Below is a small trained network, with its code and all its weights. Each question gives an input and a target symbol and asks what happens when units are switched off, that is, made to give their printed mean instead of their output.

import numpy as np


def w(rows, s, z=0):
    codes = np.array(rows[::2]) - 128.0
    scale = np.full(codes.shape[1], s)
    scale[-1] = z or s
    return codes * scale


def norm(h):
    return h / np.sqrt((h * h).mean(-1, keepdims=True) + 1e-5)


def f(y):
    return np.maximum(y, 0)


def softmax(a):
    e = np.exp(a - a.max(-1, keepdims=True))
    return e / e.sum(-1, keepdims=True)


def log_softmax(a):
    a = a - a.max(-1, keepdims=True)
    return a - np.log(np.exp(a).sum(-1, keepdims=True))


def net(x, mask):
    ids = ['βγδεθσψω'.index(c) for c in x.split()]
    T = len(ids)
    res = E[ids] + P[:T]
    r = norm(res)
    for j in range(3):
        rows = slice(3 * j, 3 * j + 3)
        q, k, v = (r @ M[0][rows].T for M in (Q, K, V))
        z = softmax(np.where(np.tri(T) > 0, q @ k.T / 3**0.5, -1e9)) @ v
        o = O[0][rows]
        res = res + np.where(mask[j], z, o[:, -1]) @ o[:, :-1]
    y = f(norm(res) @ A[0][:, :-1].T + A[0][:, -1])
    res = res + np.where(mask[3:15], y, B[0][:, -1]) @ B[0][:, :-1]
    return log_softmax(norm(res)[-1] @ U[:, :-1].T + U[:, -1])


Q, K, V, O, A, B = {}, {}, {}, {}, {}, {}
E = w([
[112,65,243,254],'β',
[177,121,200,184],'γ',
[76,146,237,141],'δ',
[37,70,159,249],'ε',
[133,197,208,75],'θ',
[19,153,115,153],'σ',
[126,146,134,145],'ψ',
[112,93,130,213],'ω',
],0.0067)
P = w([
[164,126,77,69],'0',
[160,237,115,206],'1',
[139,235,182,162],'2',
[160,223,35,179],'3',
[78,221,3,199],'4',
[209,198,101,190],'5',
[190,246,133,131],'6',
[148,192,102,131],'7',
[142,175,135,112],'8',
[171,173,156,102],'9',
[96,178,151,80],'10',
[43,234,187,128],'11',
[63,227,204,89],'12',
],0.0057)
Q[0] = w([
[193,103,42,96],'head 1',
[116,188,206,159],'head 1',
[192,112,156,123],'head 1',
[185,68,117,106],'head 2',
[130,147,104,215],'head 2',
[64,219,254,197],'head 2',
[77,58,200,101],'head 3',
[227,27,42,102],'head 3',
[178,147,207,83],'head 3',
],0.0087)
K[0] = w([
[138,217,109,175],'head 1',
[97,12,172,53],'head 1',
[123,118,11,115],'head 1',
[140,180,109,182],'head 2',
[209,208,93,60],'head 2',
[228,44,50,2],'head 2',
[153,179,146,27],'head 3',
[181,251,121,154],'head 3',
[81,156,65,138],'head 3',
],0.0071)
V[0] = w([
[132,149,196,113],'head 1',
[202,106,148,131],'head 1',
[193,91,158,175],'head 1',
[227,139,83,103],'head 2',
[140,61,83,187],'head 2',
[108,185,87,87],'head 2',
[174,253,98,55],'head 3',
[98,92,177,127],'head 3',
[41,102,83,140],'head 3',
],0.014)
O[0] = w([
[222,141,68,170,198],'head 1',
[127,134,103,93,102],'head 1',
[146,133,74,7,169],'head 1',
[65,194,119,28,139],'head 2',
[84,96,92,124,88],'head 2',
[109,143,212,139,140],'head 2',
[76,161,102,182,2],'head 3',
[204,149,155,106,158],'head 3',
[82,64,172,157,176],'head 3',
],0.012,0.0057)
A[0] = w([
[102,163,91,165,115],'neuron 1',
[108,243,178,120,67],'neuron 2',
[172,23,144,86,187],'neuron 3',
[187,2,118,102,139],'neuron 4',
[191,128,90,226,113],'neuron 5',
[54,117,182,75,195],'neuron 6',
[122,63,84,126,145],'neuron 7',
[30,132,41,52,232],'neuron 8',
[95,110,76,127,166],'neuron 9',
[163,99,128,196,180],'neuron 10',
[97,206,234,34,252],'neuron 11',
[56,164,121,181,160],'neuron 12',
],0.0094,0.0025)
B[0] = w([
[94,135,188,94,141],'neuron 1',
[219,122,179,130,187],'neuron 2',
[172,115,198,72,226],'neuron 3',
[144,153,196,156,224],'neuron 4',
[79,76,35,155,207],'neuron 5',
[61,99,138,130,197],'neuron 6',
[166,95,133,81,160],'neuron 7',
[78,109,2,206,240],'neuron 8',
[88,104,106,168,154],'neuron 9',
[83,128,21,162,206],'neuron 10',
[96,98,169,74,254],'neuron 11',
[105,158,166,60,160],'neuron 12',
],0.0086,0.0065)
U = w([
[230,85,125,58,69],'β',
[147,166,88,83,116],'γ',
[188,149,126,179,254],'δ',
[162,3,206,115,105],'ε',
[166,232,208,144,67],'θ',
[86,86,205,203,116],'σ',
[78,183,184,118,126],'ψ',
[93,30,133,104,146],'ω',
],0.011,0.004)

Each question gives the input, a string of symbols that net reads in full, and the target symbol t.
The units are the heads (3 rows each of Q, K, V and O) and the neurons (one row each of A and B). Each row of codes is followed by its name. A weight is (code - 128) times the scale printed after its matrix; where a second scale follows, it is the last column's (O, A, B and U).
mask holds one flag per unit, heads first, then neurons. A switched-off unit (its flag False) gives its mean, the last column of its rows in O or B, instead of its output. The means were averaged over made-up inputs and are rounded, as every weight is.
A unit's drop is (log p(t) with every unit on - log p(t) with that unit switched off) / (log p(t) with every unit on - log p(t) with every unit switched off).
The circuit of an input: a set's keep is (log p(t) with only the set's units on - log p(t) with every unit switched off) / (log p(t) with every unit on - log p(t) with every unit switched off). Starting from the 12 units with the biggest drops (on a tie, the unit counted first), units are removed one at a time, each time the one whose removal leaves the highest keep (on an exact tie, the one counted first), for as long as the keep stays at least 0.8.
circuit, biggest first: the units of the circuit, biggest drop first
top k neurons: the k neurons with the biggest drops, biggest first
which heads matter: for each layer, one digit per head in row order, 1 if its drop is at least 0.15 and else 0, layers parted by /
drop of u: that unit's drop, to one decimal
input ε θ ω θ ψ σ σ, target ε: which heads matter -> 001
input δ γ δ θ ε ω σ ψ, target δ: which heads matter -> 110
input γ θ ε δ γ δ β σ ε ε, target γ: circuit, biggest first -> (head 2)
input ψ δ ε ψ σ ε θ, target ψ: which heads matter -> 010
input γ ω δ ω γ, target γ: which heads matter -> 000
input δ ω γ, target δ: which heads matter -> 000
input δ θ ω ω ω ω ψ ε ψ γ ψ ψ, target δ: which heads matter -> 100
input β ψ σ σ, target β: which heads matter -> 001
input β σ θ γ σ ω β ω δ ω ε δ ε, target β: circuit, biggest first -> (head 1; head 3)
input ω ε δ δ δ γ δ δ ε ε β θ γ, target ω: which heads matter -> 010
input β σ δ ε γ δ θ β, target β: which heads matter -> 100
input σ δ ε ω, target σ: which heads matter -> 110
input θ ε σ ψ σ γ ψ σ σ, target θ: which heads matter -> 010
input θ θ σ ε, target θ: circuit, biggest first -> (head 2)
input ψ β ψ γ σ β δ σ σ ε γ, target ψ: which heads matter -> 010
input σ ω β δ ε δ σ ε δ ψ θ ω δ, target σ: which heads matter -> 101
input δ δ ε δ ω ε σ, target δ: which heads matter -> 000
input ω ω ω θ γ θ ε ε σ σ θ, target ω: top 2 neurons -> (neuron 8; neuron 4)
input δ ε θ θ, target δ: drop of neuron 6 -> 0.0
input ψ θ ψ δ δ, target ψ: drop of head 3 -> 0.1
input θ ψ ω ω δ β ψ θ δ ω, target θ: circuit, biggest first -> (head 2)
input θ ε γ θ θ ω, target θ: drop of head 2 -> 0.8
input δ ε ε δ θ β β θ β γ ω σ δ, target δ: drop of head 2 -> 0.2
